In the rows, zero is written as 128.
Each row has a class, written as a number after it; each block has new classes, again numbered from 0 up.
[153 162 127 147 168 167 138 186 193 119 120 150 129 114  92  98 146  98
 156 164 112 119 150 145 201 169 132 130 104 181 137 158 141 128] => 7
[189 151 127 203 151 134 138 130 177 123 125 129 122 108 101 150 140  53
 146 153 118 164 208 120 156 142 134 123  92 164 105 128 132 152] => 1
[183 118 175 128 125 178 137 113 185 104 180 107 137 142 115 144 145  86
 173 126 110 164 174 117 126 137  88 131  83 137 132 167 158 133] => 2
[199 121 131 160 125 170 159 125 186  84 160  43 135 117 129 179 130  76
 159 123 128  66 147 163 152 123  48 154  70 142 127 153 163 125] => 0
[181 162 130 159 152 167 138 155 167 110  95 116 128  97  89 101 128 115
 135 156  96 113 160 165 184 151 161 117  77 158 113 123 146 158] => 3
[181 134 122 141 185 184 129 114 171  74 174  77  99 127  92 154 132 111
 211 104 106 141 165 168 150 127  75 158  96 173 133 169 155 149] => 0
[145 114 141 109 146 127 160 162 120  99 144 129 141 167  95  95 148 131
 158 104 124 112 135 159 173 140  85 127 125 173 118 194 128 100] => 2
[120 147 153 184 175 134 130 151 181 121 101 118 116 125 118 115 146  75
 181 152 147 110 121 107 193 105  76 126  94 112 101 132 140  60] => 8
[226 155 106 190 173 152 151 123 192 147 133 125 115 116  97 164 147  58
 189 174  94 148 194 106 166 135 135 131  83 179 114 118 148 133] => 11
[199 117 123 141 162 134 105 124 161  77 190  53 142 116 104 149  93  77
 151 114 115 118 150 170 132 109  82 155  73 122 150 150 156 161] => 9
[155 122 145 124 154 131 150 153 120 105 133 147 134 165 107  91 158 139
 156 101 131 112 136 153 161 138  90 134 123 193 124 172 124 110] => 7
[133 111 130 119 163 130 133 121 165 101 168  96 122 123 100 134 156 100
 194 129 109  94 125 137 167  81  41 120 111 121 125 218 147 112] => 10
[156 131 156 122 155 133 162 162 139 109 126 147 138 161 104  80 176 132
 161 104 138 104 151 146 160 124  86 120 106 214 134 163 132 106] => 10
[184  90 110 133 114 161 107  90 169 109 154  60 127 143 115 179 109 129
 174 144 107 127 138  97 164 117 100 141 126  63 108 142 131 203] => 6
[203 146 179 173 139 173 165  95 175 127 113 103 103 135 144 145 143 130
 192 133 126 166 178  93 182 122 105 142 115 151  91 124 135 146] => 12
[154 110 146 116 157 136 153 179 131  96 136 138 140 164  88  78 160 149
 153  99 124  98 142 154 162 143  73 142 117 194 129 186 128 118] => 10
[145 138  88 115 121 152 129 197 182 111 103 109 144 142  92 102 167 121
 168 126 115  93 113 140 219 138 109  93 114 153 133 148 165  96] => 2
[201 144 125 168 153 102 132 138 175 142 122 114 145 131 104 108 160  60
 171 164 116  73 113 137 195  94 104  96 113 152 105 130 143  68] => 0
[147 120 144 111 152 122 159 150 117 105 154 133 132 157  99 102 149 143
 165 100 130 109 140 158 162 136  75 125 122 179 124 187 120 104] => 5
[159 130 137 120 155 117 160 159 132 111 143 129 142 163 101  84 161 137
 156 100 141 110 145 166 170 130  90 121 115 192 126 159 131  97] => 6
[147 121 159 147 147 137 128 132 170  95 147  76 156 152 114 108 152  82
 174 134 134 113 114 126 175 105  68  87 101 122 119 193 153 102] => 4
[125 144 139 109 142 153 108 160 163 113 125 112 153 151 102 116 174 137
 197 114 124 127 127 108 194 109  93  91  98 156 130 135 164  82] => 2
[160 133 130 187 163 143 111 150 162 129 108 116 125 139 116  92 167  98
 176 156 154 131 133 142 200 121  97 105 107 120 115 114 149  88] => 1
[174 107 132 132 141 155 128 125 163 105 133  83 129 169  90 116 175  97
 212 143 131 103  97 136 214 100  66  77 113 112 101 168 161  90] => 11
[163 115 148 118 150 134 153 155 139 100 136 139 134 170  95  87 161 127
 158 102 132 106 142 149 165 145  86 132 122 188 118 178 133 113] => 7
[163 107 156 117 141 138 168 147 138 110 139 139 135 164 108  90 164 142
 165 109 134 110 140 148 157 140  79 136 122 184 118 177 124 109] => 1
[153 158 139 189 160 163  89 140 126  85 109 125 124 116 127 154 128  58
 124 107 126 116 165 150 131 153 137 172 101 144 139 123 174 138] => 11
[168 105 147 130 133 164 133 125 164  98 130  85 140 159 110 127 163 110
 184 126 123 140 118 105 175 115  88 101 118 134 114 188 165 125] => 12
[157 117 106 110 150 145 129 157 162 119 140 103 146 158 105 102 160 124
 174 146 133 127 107 149 207 123 103  89  84  92 139 123 153  75] => 9
[199 120 133 131 151  98 115 112 148 141 149  94 144 117  97 115 137 145
 182 164 112 149 118 125 203  91 108  98 100  98 100 131 126 118] => 7
[151 125 144 107 145 125 156 158 129 106 146 139 133 157  98  98 159 133
 160  97 134 112 155 162 160 140  88 129 121 192 134 168 139 108] => 2
[172  81 131 130 159 141 131 132 143  96 142  76 133 139  80  96 159 119
 188 146 112 104  94 154 191 103  67  96 108 121 108 212 173 107] => 0
[155 117 135 131 151 136 129 143 146  99 131  90 140 145  84  90 146 107
 191 124 110 100 120 155 192 112  74  85 106 161 105 197 154 102] => 5
[152 122 152 125 152 114 163 163 139 115 125 139 136 167  99  85 163 129
 173 112 136 102 147 153 167 147  76 124 118 191 122 165 125 104] => 11
[201 110 157 136 152 197 157 102 202  96 148 105 131 160 100 142 141  79
 180 151  93  93 133 110 154 122  97 130  92 150 120 171 123 178] => 9
[154 112 160 100 149 145 161 165 148  99 143 130 149 169  92  77 160 151
 170  99 127 102 138 141 166 140  70 120 104 188 132 181 136 112] => 8
[158 121 157 105 145 126 157 156 123 102 149 129 142 161 101  91 147 135
 157  91 130  98 131 153 154 125  77 120 110 201 130 180 127 111] => 5
[210 125  97 182 130 184 156 129 158 126 130 126 111 161 109 144 140  57
 191 183 117 157 160 137 220 144 126 109 129 144  78 156 133  92] => 1
[161 107 131 144 143 157 151 128 198 128 122 107 148 182 120  99 176  96
 206 167 133 125 117  96 208 113  91  86 117 110 113 182 139  94] => 12
[186 101 157 114 127 169 131 132 170  99 144  89 155 162 103  98 149 105
 196 140 124 125 100 131 209  90  77  95  83 143 105 184 151  85] => 5
[163 106 147 111 156 133 158 167 135  97 150 128 141 168  84  78 154 152
 167 112 128 105 130 162 174 151  71 128 109 178 123 187 124 118] => 7
[167 142 100 151 126 119 106 148 178 137 140 125 153 152 110 112 158 121
 196 140 132 144 160 110 196  99 109  93 112 146 117 111 141  80] => 6
[142 111 156 118 157 128 156 159 131  97 138 130 141 160  95  84 165 136
 158 108 138  98 139 157 161 126  66 127 111 183 126 185 125 111] => 10
[208 127 123 147 131 190 141  89 164 122 156 109 138 162 147 154 133 100
 159 155 116 176 144 101 188 107 145 118 119 101 120 143 122 138] => 9
[198  90 136 100 149 123 136 111 154 129 142 100 140 149 104 104 165 122
 186 151  99 150  99 148 188 121  96  99 111 120 120 175 133 118] => 4
[188 145  94 149 152 100 147 128 172 146 147  98 135 121 120 115 142  64
 174 150 110 117 131 144 188  89 106  83  87 120 124 152 143  78] => 5
[217 132 117 187 177 186 151  67 110 105 173 134  82 140 122 174 121  84
 181 123  90 177 199 141 139 127 132 179 118 139  86 168 156  96] => 4
[182 123 155 155 145 185 116 124 172  94 167 137 110 125  97 159 109  78
 161 130 112 106 192 141 154 133  79 187 108 169 115 153 138 162] => 8
[180 142 137 135 137 181 120 143 209 104 160 103 133 122  99 142 131  95
 160 115 104 138 178 141 134 156  93 147  76 159 137 115 150 138] => 8
[213 123 148 103 113 159 112 103 138 130 167 117 158 111 112 132 120 167
 163 134  88 103 169 131 165 108 127 136  82 144 128 125 159 152] => 5
[119 117 151 138 162 145 133 146 184 102 112 109 142 143  90 104 155 111
 191 158  98  98  95 109 211 116  80  96 117 105  97 198 124 106] => 9
[148 122 112 119 157 118 127 111 140 142 156 106 146 120 114 105 123 126
 174 159 103 120 121 139 167  83 115  88  81 106 131 162 131 117] => 5
[226 126 134 145 131 165 129 124 153 120 139 104 118 112 104 137 106  74
 113 158 100 142 148 152 148 139 148 138 113 148 113 137 145 176] => 3
[151 126 149 116 146 130 158 157 133 100 137 132 140 156 105  94 153 135
 153  91 136 116 145 155 148 141  85 126 108 190 135 162 130 110] => 8
[166 118 150 123 151 130 159 154 134 111 148 132 136 168 105  80 153 147
 153 102 139 121 148 152 157 144  83 131 113 177 122 162 128 107] => 7
[139 159 155 184 156 170 121 160 178  93 119 128 127 105  90 137 119  75
 145 152  98 100 162 126 175 136 114 127  86 159 111 155 134 162] => 0
[200 128 151 105 146 194 130 121 151  89 177 107 132 137 132 155 136  80
 157  96 113 100 125 157 143 113  83 173  88 162 154 162 176 104] => 8
[243 154 112 169 182 142 163 119 148 108 160  91 122 151 121 153 146  65
 172 115 110 110 159 148 174 117 100 145  84 135 127 134 135 108] => 10
[165 131 105 132 171 140 131 121 171 103 155  76 121 143 109 137 151  65
 200 117 109 119 110 129 148 108  87 109 118 127 130 186 163 105] => 1
[191 145 135 142 152 153 120 119 175 101 141 128 104 109  72 157 122  85
 175 138  89  94 175 137 179 138 117 155 106 152  94 139 147 158] => 7
[153 127 137 128 156 130 155 160 134  99 133 128 133 156  87  90 152 120
 159  99 130  88 145 165 161 135  81 118 106 202 121 171 132 107] => 5
[185 104 148 143 118 140 156  94 165 120 159  90 144 147 124 140 131 129
 199 142  87 103 161  81 105 118  84 110  85 106 121 167 131 166] => 10
[191 118 112 122 165 158 137 141 173 129 133  98 131 152 102 107 185 124
 189 141 124 141 115 130 202 119 104  96  99 136 134 139 171  88] => 0
[156 180 138 134 151 137 116 134 173 154 105 134 152 125 147 130 137 108
 160 124  96  65 153  88 155 108 139 139  86 147 145  84 154 126] => 11
[157 117 147 113 150 132 165 163 134 114 137 134 144 175 106  82 160 135
 156 105 130 109 141 150 166 144  88 125 111 175 131 167 129 106] => 2
[177 139 120 158 160 176 134 170 174 105  92 153 118 102  86 126 157 113
 150 144 102  87 173 140 183 165 139 169  96 198 132 139 172 148] => 0
[173 115 143 131 149 123 160 142 136 109 147 124 127 164 101  92 159 128
 171  98 129 112 147 151 143 131  75 120 119 180 117 166 129 115] => 1
[163  86 121  92 149 130 145 148 189 103 141  95 148 152  85  89 154 119
 201 152  88  76  77 149 191 134  72 110 116 103 127 208 136 102] => 9
[149 131 144 125 159 124 162 166 135 108 141 128 136 159 100  91 156 119
 160 106 142 112 149 162 165 137  78 123 113 197 129 174 136 101] => 11
[141 118 157 116 149 126 162 147 119 101 133 132 131 169 111  93 158 136
 159  98 135 126 136 147 158 134  84 113 126 191 123 185 126 117] => 4
[151 118 148 114 149 115 158 156 132  98 140 126 127 159 101 106 146 125
 166  92 129 122 139 158 157 130  71 137 119 186 117 177 126 104] => 12
[161 112 127  91 136 140 122 159 168 119 117 104 130 121  69  85 154 131
 165 154 116  96 117 157 218 121 106  98 113 130 103 158 176 104] => 3
[154 128 149 113 156 130 161 160 129 104 152 124 133 163  95  92 152 131
 165  97 129 114 144 158 160 139  76 122 120 189 125 182 140 104] => 11
[154 107 105 129 142 142 118 144 193 137 131 125 152 178 117  88 164 124
 214 158 115 136 117 100 209 128  94  98 116  76 129 155 126  82] => 8
[154 115 141 117 155 140 155 156 121  90 148 121 133 168  95  96 161 132
 154  94 134 113 136 163 151 138  75 131 127 182 125 187 132 104] => 10
[161 150 110 178 183 109 136 161 152 122  97 119 114 130  98 100 159  83
 193 150 129 100 138 141 218 109  97 110 111 148 105 145 145  79] => 10
[177 110 147 122 143 126 159 151 133 110 147 129 129 164 104  95 153 135
 164 101 133 122 141 162 162 138  71 140 125 183 111 163 117 103] => 1
[217 150 134 139 156 138 180 135 169 120 132 111 115 118 121 148 132  69
 169 145 105  86 143 154 212 122 100 152 111 171 109 154 140  99] => 9
[158 144 140 157 155 134 146 159 181 133 100 144 133 128 109 114 182  84
 193 158 131 127 141 115 202 116 103 112  78 168 116 141 161  55] => 11

Next block: new classes, numbered from 0 again.
[119 116 132 110 132 124  49 122  66 119 112 111 125 130 155 112  91 167
 121 152 115 140 117 123 110 126 195 141 157  92 117  91 128 200] => 2
[186 111 102 102  96 115 159 132 111 146 166 101 154 134 104  84 135 148
 117 108 122 139 125 148 130 117 125 138 136 111 147 120 131 141] => 4
[167  95  94  98  82 137 161 111 110 162 168  84 139 103 132  88 137 183
  99 167 112 130  71 100 113 129 154 127 157 129 143 121 164 152] => 2
[181  97 124 106  93 125 154 132 124 125 182 124 152 144  97  97 146 126
 123  77  87 120 147 182 149 109 121 140 131 127 175 128 124 155] => 6
[194  91  86  97  92 139 153 143 106 172 171 103 158 146  96 129 166 148
 136  80 116 122 131 155 144 112 154 141 125 138 182 118 134 146] => 4
[165 100 121  88  83 105 162 133 134 147 135  93 146  88 135  73 127 173
 126  97 122 131 108 137 152 106 143 141 170 109 116 116 122 160] => 7
[113 125 159 120 123 109  64 116  64  87  93 128 112 117 136 114  66 138
 117 136  97 118  93 135 110 127 180 141 151  71  99 112 113 185] => 8
[146 126 135 115 122 100  64 135  73  83 107 131 112 127 148  97  58 142
 108 105 102  91 146 146 119 108 198 145 149  62  93  94  96 196] => 6
[178  92 115  94  95 131 152 119 106 140 187  99 132 127 113 104 175 159
 127 103 105 128 116 144 145 126 132 135 123 150 170 115 140 180] => 6
[127 105 167 133 124 100  58 121  63  81 148 123  98 112 142  79  69 155
 115 151  76 103 144 135 104 106 187 152 176  90 120 138 138 214] => 3
[173 112  92  95  95 112 154 126 133 156 161  89 150 139 115  91 143 177
 131 113 116 141 125 125 111 140 147 137 131 134 155 115 134 147] => 3
[151 101 113  97 103 143 158 127 122 132 158 114 141 124 112 115 136 145
 106 104 120 146 115 135 102 130 118 125 130 122 131 117 111 120] => 1
[156  77 124  99  89 129 148 106  93 168 172  94 148 113 102  86 161 178
 126 158 106 137  78 116 122 127 151 131 128 132 170 122 163 161] => 3
[147 107 106  84 102 124 155 107 121 145 144  69 143 130 128  57 144 184
 128 133 121 150  70 108 120 161 128 138 142 115 136 102 142 154] => 0
[165  94 129  95  96 126 141 128  91 150 147 116 162 146  99  97 155 163
 123  93 115 136  95 141 139 136 143 145 123 105 170 113 127 138] => 2
[135 122 140 118 129 118  77 131  99  85 123 150 136 137 123 130  78 111
 116  89 108 108 154 169 104  98 166 139 140  84  88 113  84 158] => 6
[157  97 131 100  86 132 167 119 117 132 142 126 152 126 104  97 128 144
 113  97 112 122  75 128 113 131 135 133 126 108 123 115 122 114] => 0
[134 112 109 112 111  96  69 135 113 125 133 117 171 144 151 129  69 162
 135 113 158  97 132 139 117  88 218 143 164  81  61  92  78 168] => 7
[143 124 126 119 123 112  68 144 101 117 126 118 131 151 146 109  88 137
 142 117 101 118 168 177 163  97 173 157 171  93 137 132 107 188] => 2
[165  97 124 110  95 129 147 135 110 132 136 130 162 148  88  97 120 140
 111  84 108 125 115 161 115 117 139 123 124 100 160 103  98  97] => 1
[120 129 146 115 127  98  81 141 105 100 114 124 118 109 144 101  57 144
 119 140 105 114 125 120 101 122 193 156 164  66  82 123 115 211] => 7
[180 102  80  94  93 128 167 109 142 163 171  93 148 120 103  95 161 159
 125 130 108 141 106 138 119 132 129 128 146 143 144 131 141 142] => 3
[147 107 131 122 125 102  77 130  88 101 122 106 112 130 159  80  53 121
 115 121 120 101 147 148 116  98 185 150 167  64  87 119 103 178] => 0
[175 120  91 102  89 121 162 125 143 156 150  92 159 135 104  96 125 162
 114 107 130 137 106 112 100 138 152 128 144 123 126 107 129 130] => 0
[123 122 168 123 129 110  78 133  75  78 129 132 112 122 135  81  65 117
 109 124  98 102 138 140 117 103 172 153 163  59  93 124 111 189] => 0
[184  89 115 100  81 142 133 126 124 154 195 127 174 152 100 124 175 152
 117  76 116 130 136 160 147 121 134 131 111 142 178 123 105 129] => 2
[142 109 134 122 131 119  53 148  74 112 117 131 133 148 125 113  91 140
 124  98  98  88 150 161 141 111 204 148 138  75 141 116  88 162] => 2
[135 117 147 121 124 100  56 131  57  89 116 145 132 144 134  97  84 137
 111 121  95  94 143 138 118 116 195 149 137  71 123 117 111 180] => 5
[128 124 141 113 119 105  71 140  84  91 104 133 128 142 141 108  76 121
 144  89 108 103 159 167 127  93 189 146 162  76 112 109  84 162] => 8
[162 111 109 122 120 104  56 142  89 116 129 134 139 144 136 111  89 124
 139  94 113  96 193 170 143  84 187 145 151  86 116 121  92 171] => 4
[173 104 100  91  89 130 147 131 112 151 167 105 140 134 134 102 165 171
 132  93 113 137 120 153 153 122 126 141 138 133 182 108 128 159] => 4
[198  95  95  94  90 101 160 138 131 150 163 107 157 145 121  88 139 161
 125 109 113 127 113 146 127 133 151 143 131 140 164 106 123 156] => 7
[147 116 110  97 114 104  92 141 114 112 139 104 111 118 179 105  78 123
 130 108 120 107 162 155 144  96 170 153 166  79  80 121  87 201] => 0
[151 115 138 127 122  89  78 148  81  91 133 139 129 140 117 117  68 121
 123 107 100  78 172 155 117  98 194 148 156  84 105 127  87 170] => 3
[166 111 103 107  95 146 169 114 110 136 183 110 144 146 106 103 159 140
 116 135 103 132 103 135 114 134 123 128 133 142 171 132 150 138] => 5
[158 136 114 101 104 129 140 118 102 148 143  94 151 147  99  96 154 180
 118 106 125 156  84 132 138 152 140 144 131 107 167 103 141 152] => 8
[161  93 135 100  96 123 148 124 109 144 171 115 150 130 127  96 156 172
 112 121 111 132  82 124 133 145 131 154 126 131 171 119 154 177] => 7
[133 110 149 111 126 105  74 142  71 102 107 107 104 123 143  93  74 140
 129 127 110 102 133 138 143 107 189 153 167  74 106 108 115 217] => 1
[153  84 126 105 100  99  82 142 114 120 127 123 164 136 139  92  72 118
 121 110 127  87 172 160 129  68 191 128 142  85 103 100  77 146] => 1
[143 107 139 108 112 128  67 146  78 113 124 137 144 155 128 120  96 118
 125 103 126  90 172 159 145  92 198 152 138  81 126 128  77 165] => 5
[181 107 107 102  88 115 159 123 121 149 163 101 154 117 123  73 138 176
 108 146 120 126  90 116 116 122 161 128 143 148 139 114 158 155] => 5
[191  88  94  98  80 131 175 126 157 160 170 115 198 150  89  87 139 138
 102 101 153 127 138 137 105 105 126 116 116 138 127 119 103  65] => 1
[147  98 130 117 118  87  81 139 105 107  94 132 136 131 146  97  62 118
 125  97 126  95 144 161 121 102 191 146 157  79  93 122  81 138] => 8
[166  94 137  98  84 133 142 121 123 139 144 124 165 135  92 101 150 156
 105  82 109 145 111 152 151 140 116 140 131 116 160 135 109 118] => 2
[ 92 129 147 117 130  95  78 137  87 103 105 111 114  98 152 102  71 170
 124 129 107 119 113 116 118 119 173 140 170  58  90 104 116 196] => 1
[180  84 114  88  84 133 182 135 118 139 168 125 136 127 125 100 158 129
 130  93  93 125 133 167 148 113 106 145 136 144 177 134 131 149] => 6
[184 117  92  87 103 123 157 133 101 141 162 110 127 120 111 109 158 143
 124  94 111 129 106 146 147 142 120 147 131 105 139 121 118 176] => 4
[170 110 111 104  66 121 162 111 145 151 157 112 165 132  98 108 133 158
 117 121 122 137 106 115  96 104 165 119 147 131 132 121 139 118] => 2
[124 117 147 108 132  84  71 145  92  86 107 121 125 121 144  89  60 144
 120 111 119 101 133 143 121 112 182 148 161  62  74 102  79 188] => 1
[139 129 138 105 119  95  86 157 101 117 104 117  92  96 165 123  71 144
 151 135 128 110 133 139 144  85 201 165 196 104  74 131 119 243] => 4
[151 125 151 121 113  98  71 152 112  89 102 147 123 129 130 107  56 112
 122  76 114  83 179 164 131  79 210 147 147  56  86 115  62 167] => 7
[180 107 108 101  74 104 169 116 129 147 152  97 147  95 130  71 125 166
 112 122 119 132  93 130 134 115 137 122 149 126 122 114 139 137] => 8
[141 111 134 122 123 116  87 139  70 112 122 128 117 144 141 103  68 122
 118 132 125  99 136 132  97  98 198 148 152  72 108 113 102 160] => 0
[173 108 119  98  89 105 156 126 148 132 171  93 142 107 128  60 138 170
 115  91 108 136 131 159 158 109 107 137 164 119 134 132 122 156] => 1
[133 130 127 110 112 117  86 153 109 122 124 110 150 132 127 127  86 128
 137  88 126 112 180 158 147  91 184 141 165  82 105 122  88 178] => 5
[157  93 104  95  88 146 169 128 119 176 156  94 146 100 122  91 160 168
 117 144 118 151 107 122 132 130 127 127 151 146 174 137 146 141] => 5
[180 116 111 103  97 143 138 121 109 144 166 112 158 163  85 123 162 151
 118  83 117 138 117 155 140 132 141 143 123 115 173 112 116 150] => 7
[162 110 138 130 118  96  74 144 103 101 133 139 142 142 114 103  64 101
  99 132 139  96 181 151 115  86 185 136 148  89 101 122  79 152] => 4
[177  91 117  96  90 129 181 121 122 139 157 115 129 134 112  79 136 123
 106 121 100 156 117 131  98 135 118 138 125 125 160 133 143 125] => 0
[160 124 100 103 116  98  76 150 115 120 140 112 141 143 169  93  69 141
 134 105 134  96 174 158 121  87 203 153 160  69  96 100  75 189] => 7
[166  94 127 107 105 121 153 121  95 138 169 118 152 131  87  83 155 172
 120 115  96 135  95 134 119 148 129 138 127 133 163 121 143 138] => 3
[178 100 113 100  85 140 162 132 131 147 153 134 156 114 105 118 140 131
 111  95 125 125 115 145 138 111 129 135 132 127 124 129 125 129] => 4
[196  98 114 102  85 115 162 134 135 137 162 123 147 134 110  90 129 135
 103  89 116 121 145 150 130 113 141 145 133 127 146 129 128 147] => 6
[173  89 110 102  90 124 154 135 101 147 182 122 155 136 112 118 150 152
 132 105 118 100 118 140 138 106 156 138 125 137 150 115 128 157] => 6
[147  92 145 105  98 117 163 125 103 115 172 120 114  96 129  78 135 159
 101 117  68 145 102 121 100 137 118 141 153 132 159 137 159 156] => 0
[149 108 119 116 104 111  82 145 125 134 126 129 153 147 118 127 100 127
 149  83 123 109 196 171 148  67 200 146 156  85 120 136  74 146] => 7
[163 106 107  90  95 127 151 123 138 148 161  97 147 129 119  91 158 157
 123 103 117 148 115 142 131 136 114 138 134 127 168 119 131 152] => 4
[145 116 126 122 122  94  78 153 104 106 134 125 118 131 145  93  74 140
 135 121 106 109 160 168 143 106 173 148 165  89 125 121  89 190] => 4
[145 135 108  97 108 112  83 154  94 120 111 135 128 122 158 135  74 135
 128 143 143  88 138 131 133  87 203 150 167  89  76 103  85 198] => 4
[186 105 105  92  79 130 149 118 120 139 155 119 143 132 124 106 145 160
 100 102 101 130 103 131 124 140 140 139 136 130 157 119 134 147] => 2
